In the rows, 128 means zero.
Each row of numbers stands for one node and depends on some of the facts below. Use the named rows to name the rest.

Named rows:
k647: [125 152 140 130 161 142 163 160 103 134  87 154 131 109 148 132 100 138
 113 164 123 133 118 122 155 105 136 128]
k771: [128 153 142 130 160 144 167 160 101 141  86 156 137 106 148 133  92 143
 118 164 124 139 120 118 157 107 131 129]
k323: [116 156 150 110 161 133 130 143 158 124  85 123 144 129 142 146 125 100
 126 181 109 127 104 141 154  98 117 127]
k109: [133 119 146 121 150  99 131 154 119 122  70 119 132 115 135 141 133 114
 107 183 143 151 107 128 135 126 144 133]
k357: [127 143 125 118 165 140 147 160 104 119 104 154 121 124 153 135 120 122
  97 169 118 121 113 131 142  97 152 120]
k665: [123  87 132 105 110  96  91  99 136 117 174 139 115 113 105 134 171  77
 130 132 150 137 148 144  91 129 148  95]
k266: [125 158 180  96 127 138 106 102  80 133 203 170 144 120  92 130 137 120
 137 108 140 141 177 134 144 107  96 100]
k928: [167 120  78 192 102 163 107  55 122  85 141 155 104 150 118 113 160 162
 111  74 180 195 174  80 160 120 111 180]
k823: [119 121 130 130 110 137 110  84 175 139 154 137 131 125 117 132 142  95
 165 111 120 133 157 129 125 115  97 107]
k139: [155 121  86 175 103 159  83  36 183  77 126 124 114 167 115 120 178 130
 123  80 166 191 164  94 165 117  90 187]
k446: [105  69 156  78 119 122 119  91 152 131 147 137 143  70 101 118 105  82
 121 100 126 186 174 136 100 162 139 128]
k384: [124  82  77 175  93 153 168 104 162 154 154 178 104  90 151 107 101 118
 160 111 133 139 140 114  80 121 160  89]
k893: [124 138 130 124 112 125 124 147 132 123 151  76 144 152 114 109 113 162
 126  97 118  93  75 151 108 170 136 153]
k558: [121 137 135 112 114 123 118 150 131 117 159  74 140 158 116 108 120 153
 116  98 114  88  79 160 107 167 139 151]
k781: [120 139 133 122 111 125 126 149 133 127 156  77 147 152 114 106 106 162
 129 100 120  93  71 153 106 170 134 150]
k916: [115 157 127 139 119 131 180 148 120 154 153 104 139 135 119 125 104 170
 123  81 146  96  95 124  99 127 134 157]
k604: [143  95 111 124 117  54 125 159 100 163  80  25 115 159 125 169 165 175
 129  65 127  73 162  97 103 189 111 163]

How the nodes are related:
k281 Θ:k267 Ξ:374 β:221
k267 Θ:k324 Ξ:650 β:221
k62 Θ:k109 Ξ:374 β:803
k848 Θ:k888 Ξ:374 β:803
k717 Θ:k214 Ξ:374 β:803
k572 Θ:k801 Ξ:858 β:221
k199 Θ:k644 Ξ:650 β:803
k323 Θ:k838 Ξ:374 β:605
k56 Ξ:374 β:221
k944 Θ:k961 Ξ:650 β:221
k180 Θ:k360 Ξ:858 β:803
k467 Θ:k769 Ξ:650 β:803
k901 Ξ:858 β:221
k91 Θ:k292 Ξ:374 β:605
k420 Ξ:650 β:661
k154 Θ:k823 Ξ:650 β:221
k324 Ξ:858 β:221
k801 Θ:k148 Ξ:650 β:803
k982 Θ:k16 Ξ:858 β:803
k644 Θ:k752 Ξ:374 β:661
k913 Ξ:374 β:803
k119 Θ:k254 Ξ:858 β:803
k994 Θ:k404 Ξ:650 β:605
k148 Θ:k446 Ξ:374 β:803
k487 Ξ:858 β:803
k221 Θ:k195 Ξ:650 β:803
k436 Θ:k87 Ξ:858 β:803
k10 Θ:k335 Ξ:858 β:803
k18 Ξ:374 β:803
k526 Ξ:374 β:605
k781 Θ:k597 Ξ:858 β:221
k916 Θ:k436 Ξ:858 β:803
k360 Ξ:858 β:605
k814 Ξ:374 β:605
k464 Θ:k665 Ξ:374 β:661
k782 Θ:k328 Ξ:650 β:605
k54 Θ:k485 Ξ:650 β:803
k192 Θ:k154 Ξ:858 β:803
k115 Ξ:858 β:803
k278 Ξ:650 β:221
k769 Θ:k782 Ξ:374 β:661
k181 Ξ:374 β:221
k485 Θ:k826 Ξ:650 β:605
k963 Θ:k119 Ξ:650 β:803
k541 Θ:k281 Ξ:374 β:803
k617 Θ:k91 Ξ:374 β:661
k357 Θ:k994 Ξ:374 β:803
k92 Θ:k901 Ξ:650 β:803
k171 Θ:k604 Ξ:650 β:661
k195 Θ:k637 Ξ:650 β:221
k378 Ξ:858 β:605
k895 Ξ:858 β:803
k151 Θ:k771 Ξ:374 β:605
k597 Θ:k10 Ξ:858 β:221
k384 Θ:k778 Ξ:650 β:803
k413 Ξ:650 β:605
k745 Θ:k92 Ξ:374 β:661
k87 Θ:k550 Ξ:374 β:661
k544 Θ:k464 Ξ:650 β:803
k604 Θ:k75 Ξ:858 β:661
k291 Θ:k266 Ξ:374 β:221
k725 Θ:k443 Ξ:858 β:661
k919 Θ:k246 Ξ:374 β:803
k771 Θ:k116 Ξ:374 β:803
k602 Θ:k848 Ξ:374 β:605
k647 Θ:k476 Ξ:374 β:803
k888 Θ:k171 Ξ:650 β:803
k959 Ξ:858 β:661
k139 Θ:k358 Ξ:650 β:605
k37 Θ:k982 Ξ:374 β:661
k424 Ξ:650 β:803
k826 Θ:k93 Ξ:374 β:661
k16 Θ:k101 Ξ:374 β:221
k650 Θ:k151 Ξ:650 β:221
k838 Θ:k762 Ξ:858 β:803
k446 Θ:k487 Ξ:650 β:661
k433 Θ:k357 Ξ:650 β:605
k404 Θ:k180 Ξ:374 β:803
k665 Ξ:650 β:661
k762 Θ:k291 Ξ:650 β:605
k328 Θ:k602 Ξ:374 β:605
k254 Θ:k572 Ξ:650 β:661
k778 Θ:k37 Ξ:374 β:803
k101 Θ:k323 Ξ:374 β:661
k109 Θ:k913 Ξ:374 β:661
k93 Θ:k558 Ξ:858 β:605
k292 Θ:k544 Ξ:650 β:803
k685 Θ:k963 Ξ:374 β:221
k642 Θ:k433 Ξ:650 β:803
k558 Ξ:858 β:221
k823 Θ:k944 Ξ:650 β:605
k476 Θ:k617 Ξ:374 β:803
k106 Θ:k219 Ξ:650 β:605
k219 Θ:k453 Ξ:858 β:221
k335 Θ:k526 Ξ:374 β:661
k116 Θ:k642 Ξ:650 β:661
k147 Θ:k192 Ξ:374 β:221
k358 Θ:k226 Ξ:650 β:803
k366 Θ:k685 Ξ:650 β:221
k75 Θ:k166 Ξ:374 β:221
k928 Θ:k139 Ξ:650 β:803
k266 Θ:k115 Ξ:650 β:803
k443 Θ:k647 Ξ:858 β:605
k214 Θ:k366 Ξ:650 β:605
k363 Ξ:650 β:803
k166 Θ:k643 Ξ:650 β:803
k753 Θ:k221 Ξ:374 β:221
k405 Θ:k62 Ξ:650 β:803
k478 Θ:k199 Ξ:650 β:803
k752 Ξ:650 β:605
k226 Θ:k467 Ξ:858 β:803
k246 Θ:k424 Ξ:650 β:803
k655 Ξ:374 β:661
k453 Θ:k753 Ξ:650 β:803
k643 Ξ:374 β:803
k550 Θ:k781 Ξ:650 β:661
k893 Ξ:858 β:221
k637 Θ:k478 Ξ:650 β:605
k961 Θ:k181 Ξ:374 β:221
k638 Θ:k725 Ξ:374 β:803

Name these rows:
No name comes twice in this set of rows, the named rows included.
[122 113 145 122 149  99 140 155 127 128  77 127 132 103 138 138 125 104
 115 192 144 147  94 133 122 124 153 125] | k101
[126 151 136 124 163 141 158 163 105 128  94 156 129 113 148 135 107 134
 106 165 122 133 118 126 150 102 141 127] | k476
[111 124 136  74 181 155 162 158 120 115  95 145 136  86 145 126  80 116
  76 142  92 156 143 135 150 123 161 148] | k148
[156 134  96 144 158 122 107 135 146 110  29  86 111 165 159 162 162 136
 115 140 106 129 157  95 184 123  94 167] | k602
[108 188 180  75 145 120 137 150  76 132 192 102 155 151  86 138 131 155
  95  81 140  87 113 151 126 115 118 153] | k115
[137 141 148 131 146 138 123 157 123 120  81 133 141 121 145 111  91 136
 133 185 103 140  92 143 160 149 126 126] | k753
[ 96 147 126  91 132 120 130 135 173 121 163  67 133 164 117 145 150 105
 109  95 119  70  88 156  91 112 143 149] | k360
[105 123  89 142 116 137 193 154 146 148 152 107 123 126 141 121  98 152
 114  84 131  88  82 131  70 126 175 142] | k982
[165 119  77 181 104 163 103  53 122  77 149 154 102 156 116 114 170 157
 102  72 175 191 176  86 159 117 118 178] | k358
[163  91  86 140 115 105 107 117  83 159 119 118  86 138 143 154 166 156
 159  67  93  91 250  78 139 156  96 101] | k166
[165 113  93 116 169 101 122 179  69 138  44  97  89 151 172 171 158 161
 109 129  73  79 210  87 171 140 121 128] | k643
[107 134 162 128 110  93 164 144 132 163 128  80 163 119  99 132 104 155
 133  98 165 126  82 131  89 158 126 165] | k725

The same nodes again, as new rows of numbers:
Some rows with their names:
k467: [155 168 138  86 154  61 123 144 117  73 144 133 128 171 130 140 122 141
 184 111  64 100 119  70  87 134]
k214: [128 187 152 114  95  73 182 116 114  98 156 137  97 191 123 135 102  85
 131 129 106  75 132  70  53 126]
k366: [145 168 166 121 109  83 146 120 108 101 181 127  97 192 123 134 107 101
 125 149 106  64 129  80  71 139]
k526: [124 118 123 165 111 124 133 130 149 115  96 120 170 102 126 124 164 116
 113  99 148 149 118 143 130 121]
k221: [148 150 158  89 143  84 158 127 122 115 153 102 125 172 117 148  88 144
 148 127  86 113 130  53 105 120]
k753: [108 112 138 163 123 117  96 109 112 124 143 107 128 105 125 126 173 146
 113 115 145 130 136 138 139 137]
k453: [139 147 158  86 146  81 153 124 116 116 158 103 123 173 117 151  91 144
 151 127  88 119 134  47 109 122]
k572: [158 109  91  99 159 175 120 136 116 137 152 170  91 143 102 104 171 108
 151 188 155 158 167  87 142 169]
k982: [153 150  81  85 133 137 151 134 131 126 118 164  57 131  85 106 168 117
 226 213 130 151 188 111 123 143]
k888: [151 156 170 103 129  74 179 125 131 126 139  92 112 186 107 142  89 139
 158 147 122 114 139  62 124 110]
k476: [112 144 127 148 120  92 121 108 117 108 105 100 126 108 133 130 165 158
 159 121 138 145 135 148 149 111]
k266: [160 185 148 104 150  47 137 117  81  97 134 102 126 229 164 136 116 130
 152 128 123 127  98  68 137 119]
k147: [ 89 133 139 163 120  98  94 104 109 117 147 117  93 101 128 125 182 157
 132 118 146 120 154 150 137 139]
k181: [137 122 138 185 116 114 104 130 130 105 119 112 147 115 129 115 184 130
 118 119 163 122 121 165 149 140]
k281: [114 120 138 167 115 124  99 114 120 119 142 111 131  98 124 124 173 141
 115 112 143 129 132 141 136 135]
k928: [129 175 131  75 158  54  98 141  98  66 162 143 115 161 140 142 129 157
 195  93  36  92 129  60  67 147]
k292: [163 168 149  96 133  58 154 141 130 100 136 112 118 182 116 140 111 133
 182 137  95 104 131  77 105 121]

Rows to name:
No name comes twice in this set of rows, the named rows included.
[177 105  87 109 141 185 137 132 115 125 149 166 115 147 106 103 160  84
 135 198 152 149 144  89 125 161] | k324
[ 95 152 163  78 142  72 149 122 116 133 165 131  91 178 120 143 103 139
 136  97 109 114 159  33  95 134] | k106
[170 116  73  85 137 189 156 125 109 119 135 147 115 127  98 115 132  91
 159 206 110 158 144  81  98 140] | k180
[152 133 152  87 158  95 110 167 168 149 152 113 146 188 117 136 107 159
 184  96 126 123 145  47 136 132] | k446
[144 137  70  92 136 174 123 125 127 148 150 162  90 163 117 105 140  99
 188 194 153 153 166  88 111 147] | k959
[149 165 159  95 123  69 160 123 111 104 153 109 115 178 119 147  94 129
 159 141  86  98 126  71  86 117] | k963
[108 155 119 160  91  92 102 138 182 130 116 115 103 106 110 121 176 170
 219 130 155 110 176 172 128 125] | k37
[133 198 156  92 140  19 141 130 116  97 136 116  74 197 129 139 127 159
 205 129 107 101 159  83 121 121] | k54
[113 135 173  95 145  88 124 117 105 131 198 124  89 170 116 146 104 144
 127 119 106  94 153  40 107 148] | k650
[101 115 121 142 127 122 123 102 109 124 123  85 139  92 127 139 148 161
 135 117 121 155 130 124 135 119] | k771
[169 150 153 109 116  90 166 156 160 101 130 140 153 177 110 129 110  94
 137 111 111 102 119  71  83 133] | k752
[137 124 148 172  94 113 176 105 141 150  86  62 136 119 106 133 139 137
 124 165 188 161 130 152 174  90] | k643

Now the same nodes, written a new way:
Named rows:
k478: [102  88  87 117  87 100 126 126 149 157 147  79 142 145 155 160 104 141
 172 102  87 118 103 148 133 165 170 119]
k115: [167 124 124 177 186 171 139 154 116 148 201 117 107  60  83 125 130 199
 140 103 115 101 103 167 151 130  63 118]
k18: [ 93 152 139 177 100  91 139 118 114 109 160 106 177 122 132 161 154 124
 152 139 117 153 140  99 113  97 122 118]
k56: [119 133 153 171  70  88 128 143 165 109 138 123 168 104 137 154 133 132
 153 180 131 148 168  90 107  87 114 121]
k638: [106 172 146 143 130  83 145 115 108 104 150 117 169 135 113 159 151 116
 175 164  76 193 142  75 116  80 137 101]
k109: [113 142 147 173 115 136 151 179 100  83 153 130 169 117 129  56 135 102
 139 159 168 178 145  76 118  79 137 104]
k360: [121 111 171 174 106 150 111 133 159 170 151  87  91 158 121 160 104 201
  66 140 144  68 152 167 109 170  87 135]
k106: [140 132  88  63 130 113 120 142 155 170  95 110 124 172 117 169  68 115
 163 154  65 142 135 100 113 148 192 133]
k453: [118  99  78  91 109 104 128 123 138 156 137  92 141 146 133 175  99 135
 185 121  71 138 101 139 134 150 167 117]
k572: [155  84 171 140 108 120 126 127 167 152 131 117  99 146  82 139 106 195
 135 189 111 112 144 167 126 114  71  91]
k544: [110  91  90 124  88 112 145 141 141 152 151  76 146 132 143 126 105 139
 164  93 102 113  87 133 127 157 182 108]
k647: [101 154 138 162 111  97 142 117 110 101 160 108 179 115 126 154 155 119
 156 147 108 162 136  95 115  86 126 115]
k781: [147 109 178 146  97 115 110 139 171 153 136 107  85 142  99 162 110 210
 139 185 101 115 146 160 130 132  78  97]
k558: [167  91 167 177 110 149 153 172 165 143 159 103  98 104  83  71 122 194
 127 170 145  97 119 150 127 113  88  84]
k357: [ 77 147 143 178  85  83 119 102 119 117 159 102 171 129 152 195 148 133
 148 143 107 148 149 111 111 116 112 129]
k604: [130 116 132 147 100 180 129 172  98 122 134  90  47 172 107 130 130 191
 128 204 123 147 126 159 150 128  88 126]
k526: [ 95 139 136 182  92 117 113 122 139 121 137 107 170 121 156 184 126 121
  90 146 152 104 184 106  89 119 112 163]

Name these rows:
No name comes twice in this set of rows, the named rows included.
[ 87 134 150 182  84 116 109 156 110  96 155 120 162 136 168 119 127 121
 129 152 169 161 165 101 114 114 117 123] | k464
[117  94 112 109 123  88 118 123 156 170 161 107 170 137 139 126  84 132
 179  74  91 124  99 137 118 166 178  88] | k467
[151 147 128 172 115 116 131 173 152  99 155 146 179  44 119 140 131 127
 162 161 133 146 169  84 127  77  99 127] | k291
[131 110 102  98 123 119 121 149 171 171 118 102 149 149 132 133  72 119
 137 111 108 109 135 110 105 160 187 121] | k782
[122 169 142 164 123 124 152 151 130 111 136 118 174 111 119 124 133 107
 110 151 144 131 167  65  91  95 138 134] | k323
[121 129 108 168  42 115 153 159 136  81 122  93 132 108 132 172 154 133
 141 226 118 151 158  96 124  70 103 150] | k75
[129  94  78 119 115 123 163 152 138 146 149  78 151 122 116  95 112 125
 175 101  96 129  80 119 127 137 188  96] | k92
[ 74 132 149 178  74 108  91 146 115 107 152 119 156 147 179 153 127 129
 130 157 160 165 176 112 117 125 117 132] | k644
[125  56 139 153 142 143 150  66 115 154 156 109 126 168  75 150 128 172
 112 140 124 102 119 210 121 105  48  96] | k487
[ 73 140 176 184  67  81 179 116 113 102 149  71 172 164 128 105 166 115
 135 159 128 156 117  84  89  89 161  74] | k778
[113 112 141  92 146  68 109 123 170 179 161 121 179 151 126 123  74 135
 200  74  74 142 108 119 116 170 193  64] | k928
[156 106 175 148 108 128 128 150 170 153 143 112  87 133  90 130 111 205
 142 186 112 118 138 149 132 125  93  88] | k893
[151 102  95  65  85  85 108 140 181 158  99 118 128 145 122 170  72 137
 203 176  56 156 137 121 133 136 168 110] | k650

The same nodes again, as new rows of numbers:
Known rows:
k487: [ 67 146 126 134 169  79 195  99 135 157 149 129 153 124  95 100  93 115
 137 164 166 140 164  91 103 128]
k848: [154 129 130 111 148 164 156 138 143  99 111 178  84 165 161 103 144 165
  85  81 133 137  47 120  84 129]
k56: [121 157 127 142 138 132 109 105 100  93 144 144 125 133 162 140 122 154
  81 108  79 132  83 120 105 169]
k541: [130 119 148 129 155 147  87 147 117 122 129 149 137 129 151 114 130 159
 102 153 124 155  84  99 101 155]
k357: [129 159 132 117 135 156 106 109 101 111 125 130 119 111 161 109 127 163
 104 137 118 154  82 100  98 156]
k195: [136 111 120 150  96 101 129  86 109 125 120  91 121 113 127 172 147  93
 146 107  94  89 134 165 160 126]
k650: [139  95 134 150 104 109 119 102 103 125 105  93 113 115 137 194 140 106
 143 108  90  80 148 159 166 128]
k378: [ 91 172 120 104 150 152 194 140 131 144 126 131 112 125 110 127  90 145
 143 135 167 139 193  94 129 117]
k778: [123 113 158 130 178 131  72 121 118 132 104 133 143 132 153 106 115 162
  97 161 122 144  98  95  84 166]
k106: [154 106 134 108 106 165 105 129 127 148  73  79 102 112 122 142 144 119
 172 132 133 110 168 145 160 107]
k526: [129 154 117 117 144 165  84 136 136 131 135 144 150 138 129  66 135 149
 108 160 135 173  94 112  99 149]
k838: [ 78 142 125 133 144 111 186 145 118 148 168 149 147 113 100 142 103 128
 137 166 169 150 165  83 141 129]
k826: [139 183 126 115 121 147  76 131 138  99 135 137 130 129 161 108  97 160
  88 101 101 148 119 127 103 148]
k544: [146 111 125 121  91 120 134  92 115 141 101  86 107  96 121 133 155  98
 166 129 133 107 127 148 150 107]
k814: [138 169 126 104 137 187  97 131 124 118 112 130 115 128 150  89 125 170
 108 135 124 159 104 110  98 145]
k246: [147  76 132 134 111 111 122 122 131 150 114 105 133 118 112 131 163  94
 163 148 140 114 125 147 152 108]
k93: [ 89 173 119 104 150 151 194 140 130 144 126 131 112 125 108 127  90 145
 144 137 165 140 192  94 130 119]

Which node is each row?
No name comes twice in this set of rows, the named rows included.
[115 166 113 111 138 118 225 149 201 118 120 192 104 185 128 148  82 138
  95  47 178 117 169 128 140 109] | k604
[158 117 120 109  76 178 110 140 119 142  94  92 103 103 117 154 155 117
 171 138 142 122 158 145 186 108] | k214
[ 62 141 126 161 165  71 182 113 120 136 170 144 160 139 106 158  87 119
 115 141 127 118 174 105 129 150] | k572
[137  85 131 137 118  94 115  94 134 157 106  88 141 112 106 109 154  86
 166 155 139 110 131 149 135 112] | k801
[152 150 106 121  70 109 108  98 150 129 123  88 131 110 114 119 129  88
 154 102 117 111 158 176 154 104] | k665
[138  79 126 165  93 106 106 132 110 130 142 115 147 122 117 195 161  91
 143 136 106 102 134 156 193 131] | k366
[179 113 113 117  87 121 156 129 200 119  83 142  98 175 130 137 142 102
 126  43 145  91 129 190 156  88] | k171
[151 136 107 111  75 163 123 116 125 145 111  87 114 101 107 120 160 102
 176 138 139 129 148 152 171 100] | k762

